Small tables with named rows and columns. After each table, cells are looked up by row and column.

vezu:
columns: difiko, lokogov, fub, foru, zenazu, lafa, mer
kizes: [159, 151, 69, 92, 191, 29, 178]
sivab: [215, 82, 122, 37, 153, 164, 130]
sul: [246, 129, 90, 54, 69, 80, 56]
faru: [118, 134, 143, 151, 182, 113, 44]
rotilu: [88, 100, 180, 62, 79, 139, 218]
solut: [103, 27, 40, 246, 210, 206, 169]
gesiri: [190, 83, 98, 111, 222, 235, 114]
felat: [78, 58, 214, 235, 230, 227, 204]
bir: [144, 151, 193, 131, 29, 237, 65]
kadogiv: [153, 89, 121, 209, 214, 35, 154]
tet: [166, 87, 64, 190, 181, 83, 233]
dasi: [232, 70, 24, 233, 149, 137, 24]

What is the foru of rotilu in vezu?
62
What is the fub of sul in vezu?
90
What is the lokogov of sivab in vezu?
82
What is the fub of gesiri in vezu?
98
What is the lafa of bir in vezu?
237
What is the lafa of sivab in vezu?
164
What is the fub of dasi in vezu?
24
What is the fub of rotilu in vezu?
180
What is the foru of faru in vezu?
151
What is the lokogov of tet in vezu?
87
What is the mer of dasi in vezu?
24
What is the difiko of kadogiv in vezu?
153

pev =
|  | tas | lub | napeg |
|---|---|---|---|
| segavi | 100 | 134 | 117 |
| sol | 194 | 46 | 116 |
| tenidad | 133 | 59 | 100 |
| matodal | 175 | 48 | 159 |
| moburok | 69 | 131 | 155 |
| bov | 90 | 118 | 158 |

lub of moburok is 131
lub of matodal is 48
tas of matodal is 175
lub of bov is 118
napeg of sol is 116
napeg of tenidad is 100

mer:
	laz	bafu	timazed	lupaf	lesula	rep	piru	gipef	mam
vobefa	-3.861	2.661	0.320	0.658	-0.598	0.520	-3.820	-1.269	-0.328
kuboda	0.672	-2.937	-1.884	-2.150	-0.745	-0.761	1.018	-0.224	-0.638
vep	-1.524	-1.247	-2.139	-1.942	-0.956	-0.303	-0.843	-0.720	-0.612
bolon	4.306	-5.447	6.071	1.215	-0.115	-0.172	0.390	-0.517	-1.003
mamun	4.090	-5.683	2.021	-0.875	-0.345	-0.829	2.146	-0.017	-0.874
vekom	3.196	-5.030	0.288	-1.578	-0.485	-0.936	2.195	0.027	-0.789
muke	-2.624	1.814	2.594	1.602	-0.394	0.641	-3.816	-1.300	-0.429
rur	3.942	-5.531	1.832	-0.922	-0.355	-0.832	2.112	-0.017	-0.857
mezo	-1.203	0.654	3.955	1.998	-0.240	0.567	-3.218	-1.177	-0.518
zap	-3.409	2.471	1.316	1.143	-0.490	0.585	-3.880	-1.284	-0.351
tusub	-4.062	2.712	-0.144	0.415	-0.655	0.490	-3.788	-1.266	-0.323
kezenif	2.604	-2.467	4.086	1.393	0.073	-0.271	0.131	-0.305	-0.582

What is the mam of kuboda in mer?
-0.638
What is the piru of rur in mer?
2.112
What is the mam of rur in mer?
-0.857
What is the laz of bolon in mer?
4.306
What is the rep of muke in mer?
0.641
What is the lesula of vobefa in mer?
-0.598
What is the lesula of kuboda in mer?
-0.745
What is the timazed of mezo in mer?
3.955
What is the rep of vep in mer?
-0.303
What is the mam of vep in mer?
-0.612
What is the lupaf of rur in mer?
-0.922
What is the piru of kezenif in mer?
0.131
What is the lesula of vep in mer?
-0.956
What is the rep of kuboda in mer?
-0.761
What is the lesula of tusub in mer?
-0.655
What is the rep of bolon in mer?
-0.172
What is the bafu of muke in mer?
1.814
What is the laz of vobefa in mer?
-3.861
What is the bafu of mamun in mer?
-5.683

Table zilomuk
         diz   vak  gulepeg  risof
puv     6.81  5.93     5.23   4.53
kitat   5.43  5.81     6.32   6.77
sunov   6.54  5.88     4.93   4.94
vobem   6.37  6.15     8.15   5.07
tel     4.88  5.66     5.35   7.36
guf     6.52  5.84     3.84   5.00
mevin   7.19  6.22     8.57   3.65
lup     3.98  5.45     4.59   9.29
fogad   9.46  6.27     2.84   0.53
tuvama  5.91  5.94     5.53   6.04

diz of guf is 6.52
vak of lup is 5.45
risof of tuvama is 6.04
diz of fogad is 9.46
diz of kitat is 5.43
vak of fogad is 6.27
gulepeg of guf is 3.84
gulepeg of kitat is 6.32
diz of tel is 4.88
diz of sunov is 6.54
gulepeg of lup is 4.59
gulepeg of tuvama is 5.53

disud =
columns: temev, muribe, divu, muv, rogofer
dimilo: [25.0, 22.5, 33.5, 99.6, 8.4]
ver: [36.6, 52.5, 36.9, 56.6, 53.1]
zev: [20.8, 33.2, 24.9, 94.6, 61.0]
mula: [38.1, 43.5, 22.4, 9.0, 61.3]
motaki: [28.1, 41.9, 17.5, 93.5, 64.1]
ditolu: [33.2, 45.7, 63.7, 62.5, 43.3]
rif: [56.3, 73.1, 88.1, -1.0, 29.8]
zaz: [-8.8, 31.5, 8.5, -54.9, 80.7]
bokomol: [-28.8, 12.7, -43.0, -75.8, 73.2]

What is the divu of ditolu in disud?
63.7
What is the muv of zev in disud?
94.6
What is the muribe of rif in disud?
73.1
What is the temev of mula in disud?
38.1
What is the muv of zaz in disud?
-54.9
What is the rogofer of dimilo in disud?
8.4
What is the muribe of zaz in disud?
31.5
What is the muribe of bokomol in disud?
12.7
What is the muribe of dimilo in disud?
22.5
What is the divu of motaki in disud?
17.5
What is the muribe of zev in disud?
33.2

fak =
,zerulo,zonugob,fus
kufo,43.618,7.509,31.293
sus,82.658,22.266,32.248
fasez,78.435,75.716,65.891
fudo,7.940,58.790,57.940
kas,4.022,57.508,15.409
kibarik,48.305,24.482,25.801
tizil,27.314,74.231,55.373
nizevif,28.998,20.381,22.932
golazo,80.999,64.212,54.106
bibifib,70.608,62.561,69.789
vuga,67.863,6.394,20.736
dufil,15.630,39.643,39.575

What is the zerulo of kas in fak? 4.022
What is the fus of golazo in fak? 54.106
What is the zerulo of dufil in fak? 15.630
What is the zonugob of dufil in fak? 39.643
What is the zerulo of fasez in fak? 78.435
What is the zerulo of fudo in fak? 7.940
What is the zonugob of kufo in fak? 7.509
What is the zerulo of kibarik in fak? 48.305
What is the fus of dufil in fak? 39.575
What is the zonugob of bibifib in fak? 62.561
What is the zonugob of kibarik in fak? 24.482
What is the fus of nizevif in fak? 22.932
What is the zonugob of nizevif in fak? 20.381

nager:
|  | lizibon | zese | tob | vedeba | tegif |
|---|---|---|---|---|---|
| pup | 181 | 187 | 167 | 160 | 44 |
| sug | 130 | 147 | 181 | 96 | 78 |
| vure | 112 | 234 | 128 | 232 | 175 |
| babirok | 60 | 209 | 146 | 147 | 135 |
| zir | 149 | 230 | 124 | 236 | 212 |
| vub | 74 | 184 | 161 | 106 | 123 |
| mugazo | 198 | 249 | 111 | 112 | 168 |
| tuved | 156 | 227 | 118 | 178 | 254 |

What is the vedeba of mugazo in nager? 112
What is the tegif of zir in nager? 212
What is the tob of pup in nager? 167
What is the vedeba of tuved in nager? 178
What is the tob of zir in nager? 124
What is the zese of vub in nager? 184
What is the lizibon of vure in nager? 112
What is the vedeba of sug in nager? 96
What is the vedeba of vure in nager? 232
What is the lizibon of mugazo in nager? 198
What is the zese of sug in nager? 147
What is the lizibon of tuved in nager? 156
What is the lizibon of zir in nager? 149
What is the tob of babirok in nager? 146
What is the tegif of tuved in nager? 254
What is the tegif of vure in nager? 175
What is the tob of sug in nager? 181
What is the tegif of babirok in nager? 135
What is the vedeba of zir in nager? 236
What is the tob of vub in nager? 161

